The symbols move the objects like this.
j689 κ j566
j689 ρ j790
j689 τ j665
j995 κ j630
j995 ρ j825
j995 τ j982
j481 κ j631
j481 ρ j958
j481 τ j184
j993 χ j995
j993 δ j982
j993 κ j249
j993 ρ j613
j993 τ j687
j235 χ j524
j235 δ j119
j235 κ j293
j235 ρ j993
j235 τ j889
j613 χ j825
j613 δ j80
j613 κ j923
j613 ρ j420
j613 τ j170
j630 χ j357
j630 δ j995
j630 κ j666
j630 ρ j204
j630 τ j993
j566 χ j958
j566 δ j689
j566 κ j669
j566 ρ j953
j566 τ j401
j947 χ j669
j947 δ j123
j947 ρ j770
j947 τ j50
j72 χ j169
j72 δ j111
j72 κ j981
j72 ρ j728
j72 τ j930
j285 χ j728
j285 δ j795
j285 κ j569
j285 ρ j123
j285 τ j702
j313 χ j83
j313 δ j666
j313 ρ j294
j313 τ j542
j401 χ j689
j401 δ j665
j401 κ j123
j401 ρ j896
j401 τ j79
j982 κ j993
j982 ρ j80
j982 τ j207
j80 κ j613
j80 ρ j723
j80 τ j169
j889 χ j119
j889 δ j958
j889 κ j257
j889 ρ j687
j889 τ j566
j111 κ j72
j111 ρ j184
j111 τ j847
j207 κ j687
j207 ρ j169
j207 τ j790
j795 χ j184
j795 δ j194
j795 κ j285
j795 ρ j401
j795 τ j727
j578 χ j127
j578 δ j93
j578 ρ j68
j578 τ j770
j899 χ j72
j899 δ j930
j899 κ j288
j899 ρ j285
j899 τ j657
j569 χ j330
j569 δ j285
j569 ρ j947
j569 τ j692
j299 χ j401
j299 δ j79
j299 κ j50
j299 ρ j666
j299 τ j293
j624 χ j702
j624 δ j781
j624 ρ j750
j624 τ j92
j548 χ j613
j548 δ j170
j548 κ j84
j548 ρ j654
j548 τ j981
j84 χ j923
j84 δ j548
j84 ρ j92
j84 τ j68
j79 χ j665
j79 δ j524
j79 κ j299
j79 ρ j630
j79 τ j235
j119 κ j235
j119 ρ j982
j119 τ j958
j596 κ j727
j596 ρ j524
j596 τ j723
j293 χ j79
j293 δ j235
j293 κ j750
j293 ρ j249
j293 τ j257
j958 κ j889
j958 ρ j207
j958 τ j689
j781 χ j727
j781 δ j420
j781 κ j624
j781 ρ j293
j781 τ j654
j93 χ j687
j93 δ j953
j93 κ j578
j93 ρ j981
j93 τ j83
j723 κ j420
j723 ρ j119
j723 τ j481
j414 χ j657
j414 δ j923
j414 ρ j624
j414 τ j84
j825 κ j204
j825 ρ j596
j825 τ j80
j654 χ j420
j654 δ j631
j654 κ j92
j654 ρ j257
j654 τ j330
j204 χ j847
j204 δ j825
j204 κ j657
j204 ρ j727
j204 τ j613
j50 χ j123
j50 δ j299
j50 ρ j313
j50 τ j750
j83 χ j953
j83 δ j896
j83 κ j770
j83 ρ j899
j83 τ j666
j92 χ j781
j92 δ j654
j92 ρ j664
j92 τ j819
j330 χ j631
j330 δ j728
j330 κ j819
j330 ρ j669
j330 τ j285
j923 χ j204
j923 δ j613
j923 κ j414
j923 ρ j781
j923 τ j548
j249 χ j630
j249 δ j993
j249 κ j542
j249 ρ j923
j249 τ j127
j294 χ j899
j294 δ j657
j294 ρ j692
j294 τ j414
j819 χ j654
j819 δ j330
j819 ρ j791
j819 τ j569
j847 κ j930
j847 ρ j194
j847 τ j825
j257 χ j235
j257 δ j889
j257 κ j664
j257 ρ j127
j257 τ j669
j524 κ j79
j524 ρ j995
j524 τ j119
j687 χ j982
j687 δ j207
j687 κ j127
j687 ρ j170
j687 τ j953
j665 κ j401
j665 ρ j357
j665 τ j524
j631 χ j723
j631 δ j481
j631 κ j654
j631 ρ j889
j631 τ j728
j702 χ j795
j702 δ j727
j702 κ j692
j702 ρ j299
j702 τ j781
j657 χ j930
j657 δ j204
j657 κ j294
j657 ρ j702
j657 τ j923
j666 χ j896
j666 δ j630
j666 κ j313
j666 ρ j657
j666 τ j249
j727 χ j194
j727 δ j596
j727 κ j702
j727 ρ j79
j727 τ j420
j930 χ j111
j930 δ j847
j930 κ j899
j930 ρ j795
j930 τ j204
j288 χ j981
j288 δ j899
j288 ρ j569
j288 τ j294
j790 κ j953
j790 ρ j111
j790 τ j357
j791 χ j257
j791 δ j669
j791 ρ j578
j791 τ j947
j194 κ j795
j194 ρ j665
j194 τ j596
j420 χ j596
j420 δ j723
j420 κ j781
j420 ρ j235
j420 τ j631
j896 χ j790
j896 δ j357
j896 κ j83
j896 ρ j930
j896 τ j630
j770 χ j93
j770 δ j83
j770 ρ j288
j770 τ j313
j357 κ j896
j357 ρ j847
j357 τ j995
j728 χ j481
j728 δ j184
j728 κ j330
j728 ρ j566
j728 τ j795
j169 κ j170
j169 ρ j481
j169 τ j111
j542 χ j666
j542 δ j249
j542 ρ j414
j542 τ j972
j692 χ j285
j692 δ j702
j692 ρ j50
j692 τ j624
j981 χ j170
j981 δ j72
j981 κ j68
j981 ρ j330
j981 τ j899
j664 χ j293
j664 δ j257
j664 ρ j972
j664 τ j791
j669 χ j889
j669 δ j566
j669 κ j791
j669 ρ j93
j669 τ j123
j170 χ j80
j170 δ j169
j170 κ j548
j170 ρ j631
j170 τ j72
j972 χ j249
j972 δ j127
j972 ρ j84
j972 τ j578
j750 χ j299
j750 δ j293
j750 ρ j542
j750 τ j664
j123 χ j566
j123 δ j401
j123 κ j947
j123 ρ j83
j123 τ j299
j184 κ j728
j184 ρ j689
j184 τ j194
j953 χ j207
j953 δ j790
j953 κ j93
j953 ρ j72
j953 τ j896
j127 χ j993
j127 δ j687
j127 κ j972
j127 ρ j548
j127 τ j93
j68 χ j548
j68 δ j981
j68 ρ j819
j68 τ j288

In the rows, zero is written as 478.

The rows follow the links: the fewer symbols apart two objects are, the more alike their rows tend to be.

Each row is also shifted at random along 2 hidden directions that mean nothing.

Some objects, each with a row of numbers:
j654	[ 194  478  469  507  358  563  562  517  539  481  436  501  528  441  518  606  528  568  516  421  437  421  460  542  475  473  494  531  496  432  410  480  507  545  431  434  443  438  470  548  482  532  472  600  412  472  436  491  470  511  497  486  488  487  494  460]
j825	[ 334  407  459  461  525  527  445  464  480  493  455  505  463  456  517  478  478  372  404  506  545  540  445  454  529  427  577  466  440  484  449  499  473  474  500  506  518  562  423  557  445  554  462  416  436  488  540  412  465  501  386  447  487  485  430  490]
j50	[ 644  540  514  454  481  518  423  430  491  522  499  455  473  490  469  472  465  525  537  432  534  545  499  465  468  424  490  481  604  551  490  530  432  510  547  480  523  435  522  507  482  500  450  491  479  488  375  417  457  556  467  480  561  471  397  482]
j548	[ 428  474  457  503  431  442  544  548  509  443  459  484  502  408  482  527  512  525  459  458  461  370  443  529  449  469  470  447  420  456  472  463  488  492  436  427  454  434  382  484  449  494  466  517  433  488  511  539  481  458  519  489  435  475  532  514]
j790	[ 742  445  458  428  559  426  442  465  427  466  494  493  461  522  461  408  475  411  454  542  439  493  433  445  488  503  431  474  449  470  497  387  491  421  463  483  503  477  498  353  530  444  525  393  516  480  560  553  562  441  472  502  389  436  552  468]
j770	[ 433  524  503  438  538  527  395  439  494  417  503  465  526  425  470  489  445  519  466  419  523  480  436  454  421  383  494  456  558  591  520  438  532  489  494  550  557  412  476  512  465  526  519  405  438  472  457  440  509  560  477  476  503  430  505  520]
j958	[ 688  498  466  491  515  509  468  465  472  547  475  504  465  540  499  486  498  439  490  484  453  523  497  501  531  510  513  524  524  421  422  422  458  418  463  444  414  491  533  396  533  471  491  507  459  438  475  510  558  476  524  488  447  460  467  414]
j596	[ 442  432  482  448  485  516  442  445  457  552  489  507  453  501  496  459  454  394  452  543  468  544  510  447  545  512  520  508  466  433  469  550  472  448  528  492  488  561  483  548  448  450  453  483  484  504  505  408  460  461  409  464  517  485  392  483]
j299	[ 601  508  523  483  461  432  471  447  467  495  524  372  471  515  440  404  463  483  503  428  513  521  523  463  464  464  424  442  529  512  484  533  417  531  517  494  460  479  525  509  461  420  414  500  552  477  409  447  412  484  524  483  544  511  437  467]
j566	[ 524  500  478  462  456  379  451  489  422  500  487  459  471  575  405  390  468  461  549  531  362  468  509  487  459  567  347  481  471  395  527  411  487  447  424  435  404  490  549  367  533  357  498  482  584  454  478  565  488  418  558  527  446  494  511  393]
j80	[ 611  438  438  503  505  323  527  484  475  491  453  496  352  460  485  456  436  353  434  569  491  498  525  429  482  548  467  424  368  415  535  530  359  386  421  460  430  500  374  371  463  447  427  464  481  534  536  502  471  398  428  445  360  528  472  453]
j847	[ 492  417  480  415  500  484  417  459  456  502  491  549  462  477  475  455  471  381  417  539  460  469  458  434  504  501  512  473  395  473  502  473  535  465  513  539  560  523  449  475  469  465  512  417  453  498  544  492  463  475  430  470  482  427  472  511]
j285	[ 496  464  499  428  367  460  444  485  464  506  496  466  475  514  395  406  463  481  539  502  413  403  532  434  422  538  388  464  433  480  513  579  465  520  509  498  527  432  451  514  450  400  473  556  520  476  458  524  389  439  488  477  530  507  456  533]
j613	[ 591  434  447  558  481  334  568  519  475  462  416  445  434  472  469  429  492  414  427  539  479  434  526  432  496  541  480  394  331  420  463  488  404  440  467  452  417  532  388  434  427  428  435  487  465  512  547  497  435  368  494  462  423  501  491  473]
j401	[ 233  501  509  463  506  534  405  469  450  491  555  460  530  571  460  443  500  499  482  452  456  541  474  497  504  464  477  528  518  489  471  399  548  509  496  515  493  580  572  529  483  458  532  457  550  439  433  423  479  507  517  519  535  463  455  432]
j923	[ 378  470  474  544  456  392  582  526  504  410  455  410  437  383  489  492  477  476  468  462  509  429  500  479  424  490  469  421  401  447  483  528  418  477  471  453  442  467  387  503  418  493  415  481  463  500  453  473  430  450  496  470  457  512  475  475]
j727	[ 391  455  472  500  434  572  467  456  488  524  498  495  497  532  486  468  544  440  430  478  489  503  503  463  582  458  546  509  466  437  413  490  465  553  552  482  506  569  482  627  443  515  456  491  480  470  471  389  406  498  465  463  594  479  385  507]
j293	[ 506  544  482  542  479  495  515  505  492  481  469  416  506  480  512  522  494  524  511  426  523  495  480  498  501  452  499  475  553  482  395  483  447  522  478  410  404  445  512  537  464  511  453  544  460  430  379  417  453  490  534  488  563  504  441  446]
j111	[ 327  429  465  443  495  507  452  499  459  466  477  563  480  465  478  505  493  441  438  516  433  441  416  468  518  491  524  510  396  479  479  413  541  421  438  516  525  480  449  428  494  463  543  451  453  467  556  531  528  479  401  466  421  440  518  482]
j664	[ 721  541  491  483  456  563  471  455  495  487  467  491  476  489  520  553  497  533  563  432  490  481  476  506  472  488  493  512  599  487  477  488  447  462  486  453  460  350  514  442  520  492  463  529  446  465  405  514  533  503  507  497  470  455  482  475]
j657	[ 337  446  481  517  446  390  533  519  495  429  465  437  427  384  431  431  429  447  451  475  491  443  540  447  404  501  382  403  374  490  542  576  426  478  483  494  480  477  388  509  386  456  432  453  489  506  471  475  397  415  472  458  482  523  471  509]
j630	[ 186  493  470  526  551  492  451  477  470  409  522  429  514  469  514  464  484  464  403  452  552  543  439  473  499  381  545  490  500  520  438  388  516  511  482  489  463  593  485  589  426  552  489  420  483  450  459  356  458  512  505  486  506  498  453  464]
j723	[ 427  468  452  491  480  435  502  473  460  542  449  504  415  502  502  508  485  357  523  538  486  531  523  494  508  539  492  498  417  403  442  557  390  421  449  455  413  514  428  456  464  467  459  526  444  503  493  464  478  453  410  450  416  481  423  406]
j795	[ 522  427  502  445  393  518  434  488  450  547  506  506  490  576  404  412  517  450  465  526  425  472  513  451  512  517  458  494  447  424  490  490  511  515  540  502  519  555  515  552  508  430  492  500  543  453  501  486  422  453  481  482  556  468  440  520]
j542	[ 528  526  481  514  527  503  509  469  517  443  476  455  477  405  548  526  450  507  467  405  593  506  445  482  448  391  530  461  539  565  474  482  448  484  460  465  443  421  450  462  454  547  455  469  416  495  435  428  511  520  475  478  473  474  487  489]
j68	[ 675  438  447  457  443  614  444  500  511  465  446  569  526  423  498  539  490  531  456  457  464  390  440  443  459  402  535  510  488  539  473  507  561  513  542  517  582  382  440  493  515  547  519  442  391  475  516  531  523  540  452  449  507  437  498  613]
j249	[ 457  524  474  546  520  313  543  497  476  379  448  372  432  423  478  451  430  506  456  437  538  469  512  499  410  503  430  375  449  503  496  468  409  476  432  390  397  463  430  406  402  456  428  478  509  486  425  485  454  454  533  484  387  532  520  432]
j666	[ 490  532  486  510  528  413  495  466  458  417  487  399  484  447  447  424  437  505  427  432  551  490  478  482  450  417  449  422  478  561  489  468  453  520  514  479  476  499  459  510  405  488  458  427  508  492  441  427  445  511  507  471  505  511  467  476]
j170	[ 207  418  426  532  498  502  560  542  486  438  464  548  509  420  511  562  534  503  416  483  458  448  440  511  496  464  534  506  419  424  393  390  528  487  419  456  438  544  458  512  453  555  484  491  426  457  542  480  505  458  484  488  438  454  520  468]
j791	[ 260  567  519  417  470  475  441  467  513  465  487  483  493  478  463  522  437  576  587  443  432  475  456  527  399  510  399  521  548  510  574  473  516  454  407  473  460  385  519  422  536  456  500  506  496  464  410  504  544  526  478  490  435  486  499  445]

Where do the symbols, taken in turn from left to right, take each start?
Answers are names.
[ 397  438  487  501  469  449  510  501  481  449  495  481  460  459  483  436  493  407  379  499  512  471  500  450  513  459  508  455  401  442  457  492  480  497  519  495  496  581  413  553  411  503  487  420  506  499  510  448  409  440  447  486  495  512  439  514]
κ κ ρ ρ: j50
[ 725  540  478  507  480  562  493  440  511  515  459  471  489  448  534  517  474  529  542  414  539  529  485  503  514  415  551  490  622  517  443  509  412  503  529  444  468  406  535  520  497  535  419  493  429  457  391  415  509  569  496  474  513  483  443  474]
χ ρ: j666
[ 526  480  491  390  379  446  432  480  510  520  463  522  452  477  433  494  446  503  579  499  382  400  480  462  403  553  389  489  445  500  578  582  479  434  436  506  485  343  450  414  527  401  488  526  473  501  467  584  490  460  441  446  430  454  496  502]
χ τ: j330
[ 590  437  468  534  421  515  546  490  466  525  449  487  460  528  474  466  518  434  477  515  490  485  546  468  566  532  493  485  438  393  387  537  432  490  505  441  417  518  467  519  455  470  420  531  475  479  464  461  431  427  482  474  512  486  422  485]
τ κ τ: j330
[ 419  516  474  498  512  433  518  493  504  417  453  465  478  398  523  532  455  562  527  418  522  472  453  516  410  451  452  471  501  536  551  459  470  438  409  451  437  387  451  414  502  491  456  462  455  507  437  520  544  485  477  475  392  493  529  463]
ρ δ: j548
[ 573  499  509  490  484  440  468  444  433  508  527  406  473  564  427  389  480  441  479  470  481  558  535  436  519  498  478  487  501  461  458  463  425  506  510  471  421  559  520  504  478  419  465  463  548  443  455  407  420  470  508  492  532  488  421  439]
τ κ: j293
[ 510  521  488  540  488  408  517  478  454  493  499  409  436  556  491  443  477  475  490  490  479  531  501  512  522  488  483  472  499  429  410  437  410  472  447  409  391  539  517  476  482  451  438  507  495  450  416  432  446  467  514  494  493  511  442  393]
ρ ρ κ: j923
[ 709  482  440  549  548  399  545  505  451  454  458  398  470  492  508  437  513  416  413  472  558  505  502  471  516  467  543  397  474  452  412  414  434  491  516  413  394  543  480  450  454  476  466  436  509  477  498  454  470  415  514  486  460  492  497  446]
τ δ: j207
[ 515  445  451  511  429  533  550  517  476  512  465  514  492  522  489  500  539  476  486  489  437  439  510  526  540  531  522  523  465  375  378  477  485  511  468  415  435  507  490  514  502  462  469  562  450  448  499  524  485  430  503  490  489  450  465  477]
ρ δ τ: j689
[ 273  508  505  462  490  548  446  465  490  405  512  455  562  459  468  468  456  565  432  384  531  460  418  484  443  356  493  493  540  570  480  399  580  548  500  524  541  500  508  565  434  547  522  415  492  453  457  409  477  556  507  516  570  455  496  497]
ρ κ δ: j899
[ 531  455  490  489  388  484  516  492  489  509  502  457  471  502  463  426  490  491  482  474  482  467  536  470  466  511  456  469  471  464  492  578  433  543  535  485  501  475  451  553  435  456  447  536  494  476  411  472  377  465  482  475  584  510  397  488]
τ τ: j654
[ 789  477  488  489  567  416  406  420  417  483  524  435  431  488  461  399  442  359  416  491  543  539  497  408  528  481  509  415  452  499  519  459  447  443  526  480  479  536  490  443  468  451  467  387  542  488  555  442  468  436  466  448  443  458  460  470]
τ τ: j207
[ 477  483  486  501  475  527  502  476  529  454  428  480  467  359  539  550  454  505  444  449  559  461  448  475  488  414  566  457  475  508  459  540  436  472  478  490  512  429  403  532  449  581  422  474  382  492  469  436  479  516  412  446  484  487  473  525]
χ δ δ: j825
[ 539  480  481  425  485  442  421  468  440  523  485  505  460  589  449  437  464  422  499  546  409  524  480  483  490  539  449  525  497  438  506  426  511  424  419  477  460  479  546  360  578  405  519  481  548  459  479  535  542  465  474  495  433  464  475  429]
ρ κ κ: j93
[ 367  524  482  513  482  533  510  506  452  496  474  483  538  532  516  514  532  546  479  443  479  474  458  547  535  478  499  547  534  433  391  385  500  496  441  425  384  517  544  468  525  504  513  540  467  429  437  454  531  482  559  510  490  488  503  422]
κ κ χ: j293
